In the rows, zero is written as 128.
Facts:
maklan	σ	skibipli; pemon	σ	zilo; pemon	σ	gedu; fipo	σ	skitrustal; foskal	σ	zomo; foskal	σ	stadrem; foskal	σ	rotos; gaple	σ	flanal
gaple	σ	leno; gaple	σ	vugre; drodru	σ	muno; drodru	σ	seka; drabrum	σ	klakluban; drabrum	σ	skitrustal; zilo	σ	steskim; zenem	σ	klakluban
datro	σ	gedu; stubri	σ	kabris; stubri	σ	pligul; steskim	σ	muno; steskim	σ	flanal; nofem	σ	bopen; nofem	σ	flanal; nofem	σ	stadrem
podren	σ	kenal; podren	σ	drodru; kabris	σ	steskim; salofe	σ	seka; flike	σ	flanal; kagubrum	σ	fipo; kagubrum	σ	datro; kagubrum	σ	bopen
soretro	σ	skatir; drefa	σ	flizum; drefa	σ	fleplur; drefa	σ	gizas; kenal	σ	bopen; kenal	σ	kletradro; kenal	σ	steskim; leno	σ	rotos
fletram	σ	podren; fletram	σ	bopen; voflal	σ	bopen; pliri	σ	skitrustal; pliri	σ	nofem; dadrumi	σ	rubek; klamor	σ	steskim; nabesil	σ	kletradro
nabesil	σ	totan; kledris	σ	pepliston; kledris	σ	flobripin; kurar	σ	kekles; kurar	σ	steskim; flustu	σ	voflal; flustu	σ	bopen; flustu	σ	skitrustal
flustu	σ	nasten; flizum	σ	kekles; flizum	σ	bridriskil; flizum	σ	nasten; fitril	σ	fopus; fetror	σ	bopen; vibrer	σ	totreme; vibrer	σ	seka
vadu	σ	drabrum; stolan	σ	drodru; stolan	σ	bridriskil; stolan	σ	seka; flopal	σ	fopus; flopal	σ	zikir; flopal	σ	stadrem; flopal	σ	seka
flopal	σ	vugre; kudremir	σ	stopleplan; kudremir	σ	leno; drebuk	σ	klakluban; drebuk	σ	seka; mafik	σ	muno; mafik	σ	nofem; gedu	σ	kekles
gedu	σ	stopleplan; gedu	σ	vugre; skitrustal	σ	seka; stulo	σ	kenal; stulo	σ	bopen; stulo	σ	flaplon; plegrilin	σ	seka; plegrilin	σ	loflir
vugre	σ	kekles; vugre	σ	flanal; vugre	σ	seka; kires	σ	flobripin; braklum	σ	flizum; braklum	σ	truzon; braklum	σ	grodi; keza	σ	flanal
keza	σ	seka; kuru	σ	salofe; kuru	σ	voflal; kuru	σ	bridriskil; bopen	σ	seka; zimu	σ	kekles; zimu	σ	datro; zimu	σ	vugre
betune	σ	kires; betune	σ	salofe; betune	σ	kenal; flobripin	σ	muno; flobripin	σ	seka; trubutum	σ	kires; fleplur	σ	norik; fleplur	σ	zilo
flaplon	σ	klakluban; flaplon	σ	drabrum; flaplon	σ	fletram; brisa	σ	drabrum; brisa	σ	voflal; brisa	σ	gedu; velan	σ	plaklagrem; velan	σ	fletram
skatir	σ	bopen; skatir	σ	fefla; skatir	σ	britrim; skatir	σ	seka; flanal	σ	skitrustal; flanal	σ	seka; kople	σ	klakluban; kople	σ	vibrer
kople	σ	sketun; kople	σ	kletradro; kople	σ	vubrukler; kekles	σ	flanal; ristim	σ	vibrer; grodi	σ	klamor; grodi	σ	seka; zomo	σ	flobripin
revok	σ	datro; revok	σ	seka; pepliston	σ	kires; pepliston	σ	podren; pepliston	σ	steskim; pepliston	σ	muno; pepliston	σ	seka; kletradro	σ	bopen
britrim	σ	gragu; britrim	σ	gizas; vaklar	σ	foskal; vaklar	σ	revok; fopus	σ	salofe; fopus	σ	bopen; vesis	σ	zenem; vesis	σ	seka
drokomen	σ	seka; rubek	σ	vubrukler; norik	σ	podren; rina	σ	flobripin; totan	σ	datro; totan	σ	seka; truzon	σ	klakluban; geli	σ	bridriskil
nistuten	σ	zikir; stopleplan	σ	muno; stopleplan	σ	skitrustal; tifi	σ	kenal; magrak	σ	kuru; magrak	σ	zimu; magrak	σ	skitrustal; pledrebruk	σ	fefla
pledrebruk	σ	vugre; nazol	σ	podren; nazol	σ	drodru; nazol	σ	kudremir; nazol	σ	gizas; nazol	σ	seka; fivil	σ	salofe; fivil	σ	totan
fivil	σ	vikadrum; plaklagrem	σ	fipo; plaklagrem	σ	steskim; plaklagrem	σ	skitrustal; plaklagrem	σ	vugre; postu	σ	brisa; postu	σ	pepliston; postu	σ	drodru
postu	σ	rotos; teskur	σ	drodru; plemabun	ξ	261; vubrukler	ξ	136; maklan	ξ	261; pemon	ξ	261; taraflon	ξ	261; fipo	ξ	261
drozedru	ξ	665; muno	ξ	261; foskal	ξ	793; gaple	ξ	268; drodru	ξ	818; drabrum	ξ	261; leve	ξ	793; loflir	ξ	261
zilo	ξ	261; zenem	ξ	261; datro	ξ	818; stubri	ξ	261; steskim	ξ	793; nofem	ξ	136; klizus	ξ	793; podren	ξ	261
kabris	ξ	136; salofe	ξ	261; riplon	ξ	89; flike	ξ	793; kagubrum	ξ	665; nasten	ξ	793; soretro	ξ	261; zarem	ξ	793
drefa	ξ	665; kenal	ξ	793; leno	ξ	261; fletram	ξ	793; voflal	ξ	261; pliri	ξ	665; dadrumi	ξ	261; klamor	ξ	793
sketun	ξ	261; nabesil	ξ	818; kledris	ξ	136; fluketom	ξ	261; kurar	ξ	818; stuzavin	ξ	89; skanon	ξ	261; flustu	ξ	793
flizum	ξ	261; zikir	ξ	89; bigrul	ξ	268; suviver	ξ	793; fitril	ξ	793; stadrem	ξ	261; gonem	ξ	136; braflur	ξ	261
skepam	ξ	793; skasko	ξ	665; klakluban	ξ	261; fetror	ξ	136; brastepu	ξ	793; vibrer	ξ	665; vadu	ξ	136; stolan	ξ	89
flopal	ξ	793; fefla	ξ	261; kudremir	ξ	261; drebuk	ξ	268; mafik	ξ	261; gedu	ξ	665; mesko	ξ	261; skitrustal	ξ	89
stulo	ξ	793; tradris	ξ	268; plegrilin	ξ	818; floti	ξ	136; vugre	ξ	261; kires	ξ	665; vaklil	ξ	818; fostak	ξ	818
braklum	ξ	793; keza	ξ	261; vebom	ξ	793; kuru	ξ	89; bopen	ξ	261; totreme	ξ	261; vegor	ξ	261; bridriskil	ξ	268
zimu	ξ	793; skibipli	ξ	261; betune	ξ	665; flobripin	ξ	793; gizas	ξ	818; veskogros	ξ	268; groplis	ξ	136; trubutum	ξ	261
fleplur	ξ	261; flaplon	ξ	261; brisa	ξ	261; velan	ξ	268; skatir	ξ	268; flanal	ξ	793; difos	ξ	793; vefal	ξ	261
kople	ξ	136; kekles	ξ	89; ristim	ξ	136; naklak	ξ	793; grodi	ξ	261; zomo	ξ	665; revok	ξ	665; pepliston	ξ	793
kletradro	ξ	261; fogor	ξ	818; britrim	ξ	793; vaklar	ξ	89; fopus	ξ	818; pligi	ξ	261; vesis	ξ	261; bradru	ξ	89
drokomen	ξ	261; rotos	ξ	268; rubek	ξ	261; vikadrum	ξ	261; norik	ξ	261; rina	ξ	665; febrik	ξ	665; gragu	ξ	665
plikam	ξ	793; totan	ξ	136; skibru	ξ	818; tanom	ξ	665; truzon	ξ	793; geli	ξ	793; nistuten	ξ	665; seka	ξ	818
stopleplan	ξ	261; pligul	ξ	261; tifi	ξ	818; magrak	ξ	89; pledrebruk	ξ	261; nazol	ξ	261; fivil	ξ	261; grobus	ξ	261
sevok	ξ	261; stani	ξ	261; plaklagrem	ξ	268; postu	ξ	261; teskur	ξ	89; plemabun	φ	maklan; maklan	φ	ristim; maklan	φ	bigrul
maklan	φ	kurar; fipo	φ	kires; foskal	φ	flustu; leve	φ	rotos; datro	φ	gizas; stubri	φ	tradris; steskim	φ	kagubrum; klizus	φ	kires
podren	φ	fluketom; kabris	φ	vadu; riplon	φ	voflal; soretro	φ	drozedru; zarem	φ	rubek; drefa	φ	bigrul; drefa	φ	betune; kenal	φ	kuru
leno	φ	plemabun; leno	φ	difos; fletram	φ	rina; pliri	φ	skatir; dadrumi	φ	drokomen; klamor	φ	rotos; klamor	φ	skibipli; sketun	φ	rotos
nabesil	φ	bopen; nabesil	φ	kople; fluketom	φ	drozedru; kurar	φ	gizas; kurar	φ	betune; stuzavin	φ	leve; skanon	φ	totreme; zikir	φ	vibrer
zikir	φ	gragu; zikir	φ	nistuten; fitril	φ	podren; stadrem	φ	teskur; stadrem	φ	nofem; braflur	φ	rina; skepam	φ	kires; skasko	φ	plemabun
fetror	φ	grobus; fetror	φ	naklak; brastepu	φ	gizas; vadu	φ	drokomen; flopal	φ	stuzavin; flopal	φ	rotos; fefla	φ	fleplur; kudremir	φ	grobus
drebuk	φ	grodi; mafik	φ	leve; mafik	φ	trubutum; mesko	φ	soretro; stulo	φ	teskur; stulo	φ	vadu; floti	φ	grobus; floti	φ	stuzavin
vugre	φ	sketun; kires	φ	drokomen; fostak	φ	betune; fostak	φ	zilo; fostak	φ	klizus; braklum	φ	bridriskil; kuru	φ	leve; bopen	φ	dadrumi
bopen	φ	maklan; totreme	φ	kires; totreme	φ	kagubrum; totreme	φ	leve; vegor	φ	suviver; bridriskil	φ	fleplur; bridriskil	φ	fetror; bridriskil	φ	naklak
gizas	φ	grobus; gizas	φ	leve; veskogros	φ	ristim; veskogros	φ	nistuten; veskogros	φ	plemabun; veskogros	φ	flobripin; veskogros	φ	postu; trubutum	φ	flopal
fleplur	φ	nofem; brisa	φ	drozedru; velan	φ	teskur; velan	φ	vebom; velan	φ	bigrul; flanal	φ	betune; difos	φ	drokomen; kople	φ	stani
kople	φ	flanal; ristim	φ	nofem; ristim	φ	rotos; naklak	φ	dadrumi; grodi	φ	drozedru; kletradro	φ	ristim; kletradro	φ	leve; kletradro	φ	drokomen
fogor	φ	kletradro; fogor	φ	stopleplan; britrim	φ	nofem; bradru	φ	fostak; drokomen	φ	rotos; rubek	φ	klizus; vikadrum	φ	naklak; norik	φ	grobus
norik	φ	voflal; norik	φ	skanon; norik	φ	soretro; febrik	φ	suviver; gragu	φ	stuzavin; tanom	φ	leve; tanom	φ	flaplon; tanom	φ	naklak
geli	φ	kletradro; geli	φ	rotos; nistuten	φ	vefal; nistuten	φ	klizus; seka	φ	vaklil; seka	φ	vesis; stopleplan	φ	rubek; tifi	φ	vibrer
tifi	φ	dadrumi; tifi	φ	rotos; magrak	φ	kople; pledrebruk	φ	skanon; nazol	φ	floti; fivil	φ	skepam; fivil	φ	nofem; grobus	φ	drokomen
sevok	φ	grobus; postu	φ	kudremir

Known rows:
gonem: [105 131 130 168 102  45 189  47 147 112 177 171 130 161 114 123 115 113
 120  92 170 138  89 177 161  72 112 116  90 114  83 102  50 104 177 151
 114 159]
vugre: [140  92 138 134  93  84 135  88 134 128 143 174 130 115 131 138 121 135
 183  84 162 136 120 162 150 118 143 144 157  97 106 111  61 111 147  79
 116 127]
vibrer: [130  86 106 107 129 111 127 110 140 129 132 164 101 113 126 141  98 146
 185  76 175 170 107 154 161 156 128 123 174 130 120  99  57 114 177  77
 130 154]
skepam: [142 112 151 182 116  83 167  94 155 101 155 173 153 133 110 126 117 104
 190  92 138 152 136 177 128  83 134 127 110 134 117 106  25 101 123 129
 132 153]
suviver: [138 125 161 181 117  74 157  96 152 111 138 164 147 140 116 120 134  95
 184  96 136 160 137 170 139  99 134 135 107 144 113 108  33  92 142 135
 141 162]
skibipli: [141 101 133 140 116 105 155 101 138 116 143 157 119 128 118 133 105 120
 179  89 174 151 102 163 150 121 124 128 149 149 112  99  59 109 152 118
 131 145]
britrim: [144 116 154 167 105  79 164  86 151 108 165 168 149 129 103 122 124 112
 194 102 123 148 134 180 130  90 138 127 117 128 121 115  15 105 120 122
 126 152]
postu: [145 101 124 134 104 100 155  92 142 122 147 163 107 124 112 131  99 124
 185  87 158 149  96 149 146 113 132 127 151 146 123 107  48  99 155 103
 130 150]
plaklagrem: [148 114 170 148  68  76 148  69 157 128 130 167 124 113 133 123 122 115
 177 100 149 129  60 161 160 105 143 134 177 140 125 130 100  84 155  98
 130 129]
gedu: [136  82 128 114 104  98 129  88 119 156 117 146  96 120 117 139 119 124
 187 101 183 147  90 134 152 155 135 144 148 142 109 111  66 108 161  90
 119 136]
fogor: [137 114 165 201 111  80 170  83 172 100 154 176 169 129 113 116 115 101
 183 103 108 149 130 189 120  80 131 121 112 134 127 112  42  97 112 118
 143 151]
plikam: [136 126 162 183 112  78 154  88 154 111 146 162 150 136 106 118 135 105
 184  98 133 157 138 173 137  90 130 133 106 138 110 107  29  97 131 133
 139 159]
flopal: [142 112 152 169 108  82 162  95 161 106 157 185 156 132 112 128 120 116
 189  90 120 150 150 182 128  84 142 135 120 114 118 108  29 100 131 105
 132 154]
brastepu: [146 111 153 181 114  91 165  88 156 101 154 167 156 134 107 127 115 106
 187  97 130 147 141 180 122  83 129 127 109 135 113 106  30  99 123 122
 137 155]
gizas: [142 123 166 194 122  77 172  89 163  98 148 180 172 135 116 116 113 100
 189  92 112 156 132 186 122  79 134 117 122 142 121 110  49  96 122 125
 148 150]
stolan: [106  93 130 136 127 102 115  95 151 144 135 163 112 113 122 120 119 135
 184  93 143 172 107 149 147 163 130 120 159 138 119 106  55 102 169  79
 146 149]
kudremir: [146 100 129 135 106  96 158  85 137 121 143 164 119 123 118 136  98 124
 186  91 165 144 101 153 143 117 131 132 150 142 117 105  52 103 149 104
 127 146]
fipo: [151  90 127 134 110  94 157  78 145 130 129 166 111 119 108 138 110 129
 193 111 158 138 103 168 141 110 134 134 144 123 120 108  61 102 152  93
 111 146]
klizus: [149 115 150 182 124  80 165  97 155 107 143 174 156 135 117 128 115  98
 188  89 140 153 134 176 128  87 129 128 112 135 117 109  34  99 125 126
 138 162]
flanal: [142 112 149 173 106  52 136  78 155 118 137 180 158 114 127 134 139 116
 213  85 117 155 155 178 141  91 134 141 120  94 105 121  31 100 131  88
 113 160]

Rows:
No name comes twice in this set of rows, the named rows included.
[116  76 123 150 132 108 129  90 139 135 133 143 118 108 117 127  93 117
 189  95 164 158  93 155 133 152 110 113 147 151 125  99  58 106 144  93
 132 145] : bradru
[116 120 121 165 110  52 200  46 147 102 181 181 137 157 118 126  95 118
 125  88 167 128  91 185 144  62 116 113  94 111  85  96  46 110 161 143
 112 151] : floti
[112  89 133 143 136 112 129  90 137 135 135 147 120 119 112 125  97 125
 183  99 157 161  97 151 122 143 114 120 154 158 112  94  71 110 152  96
 146 137] : riplon
[138 127 155 173  95  76 150  92 160 119 158 179 138 129 118 120 136 113
 187  77 108 159 142 152 146  97 147 133 112 134 126 132  13  83 141 108
 150 170] : pepliston
[132  94 123 138 105 105 153  92 153 115 153 170 112 120 114 137 102 138
 179  87 152 146 110 158 157 118 128 125 154 129 122 107  51 104 158  89
 130 150] : nazol
[135 102 121 129 117  92 139 104 150 115 149 183 125 118 131 137 103 141
 188  72 156 166 125 168 161 127 132 130 170 119 117  97  49 114 170  86
 133 156] : drokomen
[120 120 126 153  81  37 193  36 136 118 194 188 127 152 124 128 107 107
 128  65 156 125  87 161 148  63 133 115  90 111  93 126  34  95 149 132
 117 150] : kabris
[128  74 107 123 111 112 129  84 131 137 142 143  89 108 108 138 100 131
 194  96 182 150  84 147 155 147 115 120 154 143 123 109  44 110 154  89
 114 150] : drefa
[136 109 148 149  79  84 152  71 166 109 156 163 127 112 119 119 102 119
 187 105 144 133  58 172 165 101 127 112 186 140 135 120  86  96 140 104
 122 139] : velan
[133 108 118 117 134 114 134 100 119 134 125 136 101 128 112 137  96 125
 189  87 182 168  93 137 139 144 106 130 164 171  91  87  65 112 168 116
 142 146] : drozedru
[132  74 112 118 117 115 134  94 131 136 126 151  95 116 118 141  94 123
 187  93 187 150  85 145 150 148 120 128 158 145 119 100  54 107 159  86
 120 153] : nistuten
[106 114 121 127  88  45 197  50 158 112 187 189 142 158 115 124  96 110
 126  83 163 128  84 190 135  63 120 121 107  99  96  95  34 107 154 159
 101 175] : fetror
[142 117 176 187  94  61 154  70 151 116 151 184 169 124 128 121 121  88
 202  81 104 144 121 163 121  77 145 128 112 133 129 130  34  87 104 110
 139 149] : kurar

Now the same elements, written a new way:
Known rows:
drefa: [175 111 152 130 175 102 101  71 178 105 119  76 125  83]
drebuk: [ 45 166 168 126 176 146 119 143 154 187 115 115  90 155]
kabris: [168 115 107 106 170 121 101 116 214  92 134 115 109 111]
kires: [174  84 126 158 172 192  61  58 193  95 153  62 116  86]
vadu: [133 136 100 143 172 165 107  63 165  99 137  56 105 109]
pemon: [105 143 120 108 105 139 114 126 113 111 125 169 156 161]
braflur: [139 127 130 139  77 134 163 155  95 137 148 141 126 152]
tradris: [ 62 124 163 111 125 136 170 199 161 146 128  88  84 152]
sketun: [114  75 100 143  84 131 187 121  90 147 132 171 102 149]
skatir: [ 30 164 152  93 173 149 126 174 151 157 122 130 107 102]
flustu: [150 139  98  83 150 124 125 102 121 125  92 102 156  92]
skibru: [ 82 114 151 163  79 126 153 180 110 121 136 133 130 146]
voflal: [ 90 177 117  87 101 151 144 125  95 108 105 177 163  78]
kletradro: [104 168 100 116 128 184 164 113  97  98 111 195 131  75]
foskal: [172 125 110  99 146 138 109 101 133 134  94 109 140 129]
vesis: [ 97 144 121 114 125 130  90 134  83 152 149 169 154 139]
mafik: [130 141 127 121 131 137 121 132 103 112 115 195 126 159]
tanom: [194  81 154 153 155  84 136 113 145 106 124  60  81  71]
fogor: [ 99 116 155 179  92 143 168 172 118 127 138 145 120 145]
pliri: [160 120 134 135 186  83 105  66 169 101 121  71 128  85]

Rows:
No name comes twice in this set of rows, the named rows included.
[132 182 122 134 126 147 102 134  94  94 114 168 118 170] : kudremir
[115 172 130 129 134 147 142  98 108 126 149 161 173 177] : fipo
[ 93 146 119 117 142 129  81 137  76 175 155 174 154 118] : salofe
[122 154 125 127 109 152 121 109 117 121 126 170 149 162] : leno
[174  80  68  93 158 134 119 109 171 118 106 153 126 131] : klamor
[ 99 154 104 119 142 114 100 141  94 150 160 174 163 144] : keza
[138  77 123 118 180 114 139  56 175 138 114 116 101 104] : ristim
[126 133 103  96 104 134 100 153 152  94 136 189 158 162] : zilo
[173 106  61 147 125 179 144 128 115 129 146  60 115 120] : difos
[ 85 120 153 183 136 123 126 189  91 187 173 154 130 118] : seka
[133 154  85 175 100 186 142 163  71  98 156 122  86 144] : grobus

